Here is a tiny trained network, its code and every weight. The questions are about switching its units off for an input and a class, where a switched-off unit gives its printed mean instead of its output.

import numpy as np


def w(rows, s, z=0):
    codes = np.array(rows[::2]) - 128.0
    scale = np.full(codes.shape[1], s)
    scale[-1] = z or s
    return codes * scale


def norm(h):
    return h / np.sqrt((h * h).mean(-1, keepdims=True) + 1e-5)


def f(y):
    return np.maximum(y, 0)


def log_softmax(a):
    a = a - a.max(-1, keepdims=True)
    return a - np.log(np.exp(a).sum(-1, keepdims=True))


def net(x, mask):
    res = np.array(x, float).reshape(1, 8) / 4 @ E
    u = 0
    for l in range(3):
        y = f(norm(res) @ A[l][:, :-1].T + A[l][:, -1])
        res = res + np.where(mask[u : u + 3], y, B[l][:, -1]) @ B[l][:, :-1]
        u += 3
    return log_softmax(norm(res)[-1] @ U[:, :-1].T + U[:, -1])


A, B = {}, {}
E = w([
[138,110,100,141,184,113,69,107],'x0',
[140,90,95,198,116,153,144,6],'x1',
[72,124,237,210,117,91,162,192],'x2',
[159,141,161,100,219,123,118,137],'x3',
[171,134,148,56,103,42,110,200],'x4',
[61,98,117,130,157,94,104,98],'x5',
[69,42,105,122,104,87,184,192],'x6',
[125,201,129,51,70,63,122,134],'x7',
],0.011)
A[0] = w([
[185,32,36,114,120,109,172,106,3],'L0N1',
[107,93,104,77,80,64,121,103,16],'L0N2',
[110,4,98,86,214,77,125,203,19],'L0N3',
],0.026,0.0042)
B[0] = w([
[183,73,166,112,6,250,39,138,208],'L0N1',
[99,112,87,110,30,43,158,83,188],'L0N2',
[17,11,148,70,233,124,95,131,248],'L0N3',
],0.014,0.017)
A[1] = w([
[91,237,165,38,213,73,127,105,182],'L1N1',
[76,104,147,255,131,162,138,76,252],'L1N2',
[190,177,132,28,191,130,85,109,98],'L1N3',
],0.028,0.0014)
B[1] = w([
[250,165,227,143,121,193,127,53,228],'L1N1',
[84,69,66,135,114,139,197,168,249],'L1N2',
[146,155,170,107,108,170,95,94,197],'L1N3',
],0.017,0.018)
A[2] = w([
[101,52,131,105,110,161,131,105,252],'L2N1',
[161,148,136,123,68,60,129,113,12],'L2N2',
[142,144,226,97,113,64,208,254,182],'L2N3',
],0.029,0.0034)
B[2] = w([
[116,250,119,151,127,134,177,129,252],'L2N1',
[156,159,163,110,137,108,135,96,154],'L2N2',
[134,161,72,171,113,193,166,119,161],'L2N3',
],0.02,0.029)
U = w([
[92,149,66,158,98,158,218,129,202],'0',
[190,72,92,158,163,54,71,158,3],'1',
[99,109,178,122,225,146,140,131,150],'2',
[128,129,127,81,90,9,132,113,102],'3',
[206,180,147,127,64,165,99,78,214],'4',
[78,11,116,90,175,105,67,124,78],'5',
[188,101,103,160,171,72,72,174,2],'6',
[159,67,116,120,127,119,101,162,9],'7',
],0.015,0.0051)

Each question gives the input, the list of numbers given to net, and the class t.
The units are the neurons (one row each of A and B). Each row of codes is followed by its name. A weight is (code - 128) times the scale printed after its matrix; where a second scale follows, it is the last column's (A, B and U).
mask holds one flag per neuron, layer by layer. A switched-off neuron (its flag False) gives its mean, the last column of its row in B, instead of its output. The means were averaged over made-up inputs and are rounded, as every weight is.
A unit's drop is (log p(t) with every unit on - log p(t) with that unit switched off) / (log p(t) with every unit on - log p(t) with every unit switched off).
The circuit of an input: a set's keep is (log p(t) with only the set's units on - log p(t) with every unit switched off) / (log p(t) with every unit on - log p(t) with every unit switched off). Starting from all 9 units, units are removed one at a time, each time the one whose removal leaves the highest keep (on an exact tie, the one counted first), for as long as the keep stays at least 0.8.
units of the circuit, in order: the units of the circuit, biggest drop first
top k neurons: the k neurons with the biggest drops, biggest first
top k neurons in layer l: the k neurons of layer l with the biggest drops, biggest first
drop of u: that unit's drop, to one decimal
input [3,-6,5,3,7,4,1,0], class 2: units of the circuit, in order -> (L0N3)
input [-8,-7,7,2,-3,1,1,7], class 4: units of the circuit, in order -> (L0N1 L1N1)
input [-6,-5,-2,7,-5,6,6,-8], class 2: top 2 neurons -> (L0N3 L2N1)
input [2,5,1,4,1,5,4,-8], class 2: top 4 neurons -> (L0N3 L2N1 L0N2 L2N3)
input [-3,-4,1,2,-1,3,4,3], class 2: top 3 neurons -> (L0N3 L1N2 L0N1)
input [-3,6,-4,-5,-3,0,-7,-4], class 0: top 2 neurons -> (L1N1 L1N2)
input [5,4,-1,0,8,5,6,4], class 3: top 2 neurons -> (L0N2 L2N1)
input [-5,-4,-2,-2,8,5,7,5], class 3: top 3 neurons -> (L0N2 L1N2 L2N2)
input [5,1,3,-3,-6,2,-7,5], class 0: top 2 neurons -> (L1N2 L0N3)
input [-1,5,-7,-6,6,0,7,-8], class 4: top 3 neurons -> (L0N1 L2N1 L1N2)
input [-5,5,-7,3,0,-7,8,-6], class 4: top 2 neurons -> (L0N1 L1N2)
input [3,-4,0,6,2,-6,7,7], class 2: top 2 neurons -> (L0N3 L1N2)
input [8,7,6,2,7,-3,3,-8], class 2: top 2 neurons in layer 0 -> (L0N3 L0N2)
input [-2,-4,5,-1,8,4,5,-5], class 2: top neuron in layer 1 -> (L1N2)
input [8,8,4,-3,7,1,2,7], class 3: top 2 neurons -> (L0N2 L1N1)
input [5,-8,4,1,1,-2,4,-5], class 2: top 2 neurons in layer 0 -> (L0N3 L0N1)
input [4,-8,-1,-3,-1,1,6,-5], class 5: drop of L0N3 -> 0.9
input [8,-4,1,-5,7,5,4,-5], class 5: drop of L0N3 -> 0.8
input [1,-1,1,-1,1,7,1,4], class 3: drop of L1N2 -> 0.2
